[ -3  -8 -12  15  -7   1   2  -8 -21  15   1  -3 -30  -5 -20   7   1] => 8
[ -1   0  23 -15   2   5  10   4  21 -21  -1   1  14   0 -13  -2   1] => 0
[ -2  -6  17  21   5  16   7  -4   8 -23   1   0 -30  -3   9  -2  -8] => 5
[ 6  8  3  8  6  8 -8  4  4 28  0  3 19  7 24  8  6] => 7
[  4   3 -20   6   9  -3  -8   0 -14  20   1  -2 -21   2  21  -3  -6] => 7
[ -1  -7 -10   7 -12   3   3  -7 -20  20   2  -3 -11  -4 -34  12   8] => 8
[  9   7   6  -1  -3  12  -5   3 -13  63   2   1  31   7  -9  21  14] => 7
[ -2  -8  -9  27  -1   8   3  -6 -13   2   2  -2 -39  -4   1   3  -4] => 8
[  1  -4 -15  18   0   6   2  -6 -30  22   4  -3 -32  -4 -18   7  -1] => 9
[  1  -4  17   8 -10  17   6  -4   0  20   2   1  18   0 -25  19  13] => 7
[ -6  -3  19  -7 -11   1   6   0  19 -24  -3   2  24  -2 -14   1   4] => 2
[  2  -7  -6   4 -10   9   8  -7 -25  35   5  -5 -14  -4 -51  15   9] => 8
[  1   1 -28   9  -2  -7  -8  -2 -21  28   1  -1 -14   0   0   3   2] => 8
[  9   4   3   7  -3  18  -3   1  -7  45   3   1  30   6 -10  21  14] => 9
[ -2  -8  -2   3 -13   1   9  -7 -15   6   2  -4 -13  -6 -41   8   5] => 6
[ -4   0  25 -12   0  -1   4   3  28 -38  -3   4  15   0  16 -10  -2] => 0
[  3   4 -20  -9   9 -10  -6   4 -12  -8   0  -2 -22   0  11 -12 -12] => 2
[ 5  6  4 13 -2 13 -6  2 -1 32  1  3 28  7  6 16 12] => 8
[  6  -1  13  10  -8  22   2  -3 -10  33   4   0  16   5 -28  21  15] => 9
[  1  -7  13  28   4  18  10  -5  -3  -9   3   0 -26  -2   6   4  -5] => 7
[ 5  9  2  3  9 -1 -8  8 12  1 -2  4 13  7 38 -5 -2] => 4
[ -2  -7  12  -6 -11   6  10  -4  -7  10   3  -3  -2  -4 -49  13   9] => 5
[  2  -2  14  11 -10  16   4  -3  -7  27   3   1  19   1 -22  21  15] => 8
[  4   7  -2   5  15  -1  -8   5   7  -1  -1   1  -4   5  36 -10  -8] => 4
[ -4  -4 -22  24  -3  -2  -7  -5 -20   9   0  -1 -26  -1  21   1  -2] => 9
[  9  -1 -14  13  10  10   0  -2 -28  37   5  -3 -38   0  -7   9  -5] => 8
[ -1  -3  17 -17  -6   5  10   1  10  -8   1  -1  19  -3 -37   8   6] => 1
[  6   4 -28 -10   6  -9  -4   2 -24  27   2  -4 -18   1  -9  -1  -3] => 5
[ -1  -4  22   7  -2  16   9  -2  14 -14   1   1  12  -2 -11   8   3] => 4
[  1  -6   3  30   5  14   1  -5  -7   0   2   0 -38  -2  10   6  -5] => 8
[ -1  -7  16  14   5  13  10  -4   6 -36   1  -1 -36  -4   2  -5 -11] => 4
[  7  -3  12   5  -6  22   7  -3 -13  44   4  -1  19   2 -36  25  16] => 9
[  2  -2 -21   9  -3   0  -5  -5 -28  33   2  -3 -15  -1  -7   7   3] => 9
[  2  -4  31   1   6  14  13   0  14 -23   2   0  -1  -2 -17   4  -3] => 2
[  3  -2   4   5 -12  11   1  -3 -17  50   3  -1  15   1 -34  23  16] => 9
[  7   1 -19  12  11   3  -4  -1 -23  32   3  -2 -25   2  13   3  -4] => 8
[ 5  7 -3 -6 -6  1 -9  3  1 36  0  1 42  7  2 13 14] => 7
[  3   3  -6   4  -9  10  -5  -1 -15  45   2   1  34   5 -18  20  19] => 9
[ -3  -7  -6   7 -12   2   3  -7 -17  19   2  -4  -8  -4 -33  12   6] => 8
[  1  -8 -11  11  -5   5   6  -8 -24  19   4  -5 -30  -3 -30  10   0] => 8
[  0  -1  28  -5   6   9   9   2  21 -29   0   2   7  -1  -1  -4  -4] => 0
[  1  -7  12  26   9  20   6  -5   0  -9   2   0 -28  -2   8   2  -7] => 7
[ 5  6  6  8  2 10 -8  3  9 16  0  4 29  8 24 10  7] => 8
[  2  -2  26   2  -5  20  11  -2  11  -4   1   1  13  -1 -23  11   4] => 4
[  3  -3  -8   4 -14   5  -1  -4 -23  39   3  -2  10   0 -34  20  12] => 9
[  0  -5  18   9 -11  16   6  -4   2  14   1   0  16   0 -23  19  13] => 7
[ -3   0  17 -21  -6  -4   7   3  12 -18  -1   1  28  -2 -22  -2   5] => 0
[ -1  -7  20  15   6  14   9  -3   9 -28   1   0 -27  -3   4  -1  -7] => 4
[  6   4 -13   0  15   0  -7   4  -3   2   0   0 -12   3  30  -9 -10] => 4
[  0  -7  -5  29   4  11  -1  -5 -12   5   2  -1 -30  -1  13   3  -5] => 9
[ -4  -5  25  12  -1  12   6  -2  23 -28  -2   3   9  -1   8   0   2] => 4
[  1  -7  12 -14 -10   9  15  -4 -16  14   4  -4   0  -5 -57  17   7] => 4
[ -1   7 -10   0  13 -12  -9   6  14 -31  -4   3  -7   3  50 -20 -11] => 1
[  1   5  -3  -5  13  -9  -6   6  12 -25  -2   1 -12   1  32 -20 -13] => 1
[ 5  6 -9  2 15 -2 -7  5  0 -2  0  1 -6  4 28 -8 -9] => 4
[ -2   3 -25  10   6 -10 -14   0 -11   6  -2   0 -17   2  38  -7  -4] => 7
[ 12  -8   0  21   9  24   9  -5 -28  30   8  -4 -43  -2 -22  13  -4] => 9
[ -7  -4  24  13  -3  11   3  -2  26 -36  -3   5   7   0  -4  -3  -1] => 3
[ -2  -8  10  16   7  10   8  -5   3 -27   1  -2 -34  -4   0  -6 -13] => 4
[ -8 -10  -6  19  -4  -1   3  -7  -2 -21   0  -2 -37  -6   5  -6  -8] => 6
[  4   5 -14  -1  15  -7  -5   4  -5   1   0   0 -15   2  24  -9 -10] => 4
[ -2  -1 -23  24   2  -1 -11  -3 -14   2  -1   1 -25   1  32  -3  -3] => 9
[ -6  -9  -5  17  -3   3   5  -8 -13 -12   1  -4 -40  -6 -10   0  -7] => 6
[ -2 -10   1  14   2   9   9  -6 -16  -6   3  -4 -45  -6 -17   0 -12] => 6
[ -4  -5  13 -10 -12   1  10  -2   1  -9   1  -2   8  -4 -40   6   8] => 3
[ -7  -8  -3   5 -15  -4   6  -7  -6  -4   0  -2 -11  -6 -23   5   6] => 6
[ -9  -3  21   5 -10   3   0  -2  27 -29  -3   4  19  -1   6   2   4] => 3
[  5   8   2   9   2   6 -10   3   5  20  -1   4  34   8  30   6   6] => 7
[  5   3 -26   0   6  -6  -6   1 -23  27   2  -4 -22   1   1   1  -4] => 6
[  2   0 -15   2 -11   3  -5  -3 -20  50   3  -1  15   3 -26  17  14] => 9
[  1  -6   1   3 -13  10   7  -6 -16  30   4  -3   4  -3 -59  22  12] => 8
[ -6  -1  15 -21 -11  -8   6   1  21 -28  -3   2  24  -2 -11  -6   5] => 0
[  1   7  -9   5  15  -7 -11   5   9 -22  -3   2  -3   4  46 -14 -10] => 3
[ -2  -5  15  -5 -10   9  10  -4   3   2   2  -1  11  -4 -37  11   8] => 4
[  1  -5   5   2 -14   9   5  -5 -13  29   3  -2  11  -1 -35  20  13] => 8
